Here is a tiny trained network, its code and every weight. The questions are about switching its units off for an input and a class, where a switched-off unit gives its printed mean instead of its output.

import numpy as np


def w(rows, s, z=0):
    codes = np.array(rows[::2]) - 128.0
    scale = np.full(codes.shape[1], s)
    scale[-1] = z or s
    return codes * scale


def norm(h):
    return h / np.sqrt((h * h).mean(-1, keepdims=True) + 1e-5)


def f(y):
    return np.maximum(y, 0)


def log_softmax(a):
    a = a - a.max(-1, keepdims=True)
    return a - np.log(np.exp(a).sum(-1, keepdims=True))


def net(x, mask):
    res = np.array(x, float).reshape(1, 2) / 4 @ E
    u = 0
    for l in range(2):
        y = f(norm(res) @ A[l][:, :-1].T + A[l][:, -1])
        res = res + np.where(mask[u : u + 4], y, B[l][:, -1]) @ B[l][:, :-1]
        u += 4
    return log_softmax(norm(res)[-1] @ U[:, :-1].T + U[:, -1])


A, B = {}, {}
E = w([
[179,78,57,136,28,116,145,130,90,185],'x0',
[254,148,144,217,91,44,49,127,109,8],'x1',
],0.007)
A[0] = w([
[84,154,158,127,220,152,109,110,126,53,67],'L0N0',
[86,117,124,155,181,107,135,106,127,96,70],'L0N1',
[84,166,169,132,254,123,148,102,131,58,78],'L0N2',
[208,116,122,177,125,93,95,117,116,5,3],'L0N3',
],0.0092,0.002)
B[0] = w([
[86,179,99,86,173,186,167,153,131,116,207],'L0N0',
[121,155,116,91,130,158,149,134,130,120,157],'L0N1',
[150,100,200,74,156,120,145,187,151,164,224],'L0N2',
[121,207,196,181,2,28,112,111,106,98,248],'L0N3',
],0.011,0.012)
A[1] = w([
[216,128,103,175,76,109,134,116,88,69,105],'L1N0',
[191,174,158,103,61,102,174,193,91,110,110],'L1N1',
[85,107,63,128,3,117,152,82,101,230,251],'L1N2',
[159,37,25,124,139,175,175,104,72,180,38],'L1N3',
],0.014,0.0018)
B[1] = w([
[101,236,190,14,200,195,77,228,213,60,195],'L1N0',
[141,41,34,162,141,162,94,76,122,148,224],'L1N1',
[139,37,90,181,171,123,222,69,70,185,250],'L1N2',
[68,121,255,195,61,30,132,79,131,85,193],'L1N3',
],0.01,0.018)
U = w([
[76,33,149,200,128,85,203,83,81,152,212],'0',
[173,54,2,156,193,200,86,127,125,77,43],'1',
[147,196,151,181,34,70,11,156,145,2,212],'2',
[64,159,189,5,187,177,155,241,165,133,200],'3',
[149,152,85,124,102,108,108,190,91,171,2],'4',
],0.0096,0.0036)

Each question gives the input, the list of numbers given to net, and the class t.
The units are the neurons (one row each of A and B). Each row of codes is followed by its name. A weight is (code - 128) times the scale printed after its matrix; where a second scale follows, it is the last column's (A, B and U).
mask holds one flag per neuron, layer by layer. A switched-off neuron (its flag False) gives its mean, the last column of its row in B, instead of its output. The means were averaged over made-up inputs and are rounded, as every weight is.
A unit's drop is (log p(t) with every unit on - log p(t) with that unit switched off) / (log p(t) with every unit on - log p(t) with every unit switched off).
most important unit: the unit with the biggest drop
k most important neurons: the k neurons with the biggest drops, biggest first
k most important neurons of layer l: the k neurons of layer l with the biggest drops, biggest first
drop of u: that unit's drop, to one decimal
input [-2,4], class 2: most important unit -> L0N3
input [5,2], class 1: 3 most important neurons -> [L1N1 L1N0 L1N3]
input [7,7], class 2: 2 most important neurons -> [L0N3 L1N0]
input [-5,3], class 2: 2 most important neurons of layer 1 -> [L1N2 L1N0]
input [7,6], class 2: 2 most important neurons -> [L0N3 L1N0]
input [7,2], class 1: 2 most important neurons -> [L1N0 L1N1]
input [-7,3], class 3: 2 most important neurons of layer 1 -> [L1N2 L1N3]
input [-3,3], class 2: 2 most important neurons -> [L0N3 L1N2]
input [8,3], class 1: 2 most important neurons -> [L1N1 L1N0]
input [5,3], class 2: 3 most important neurons -> [L0N3 L1N0 L0N0]
input [-1,-2], class 3: 2 most important neurons of layer 1 -> [L1N2 L1N1]
input [-1,-4], class 3: 4 most important neurons -> [L0N3 L1N2 L1N1 L1N3]
input [3,4], class 2: 2 most important neurons -> [L0N3 L1N0]
input [-2,-4], class 3: 2 most important neurons -> [L0N3 L1N2]
input [7,3], class 1: most important unit -> L1N1
input [6,4], class 2: 3 most important neurons -> [L0N3 L1N0 L0N0]
input [-8,3], class 3: 2 most important neurons of layer 0 -> [L0N2 L0N0]
input [-7,-2], class 3: drop of L1N1 -> 0.0
input [8,2], class 1: drop of L1N0 -> 0.2
input [6,6], class 2: most important unit -> L0N3
input [2,5], class 2: drop of L0N3 -> 0.2
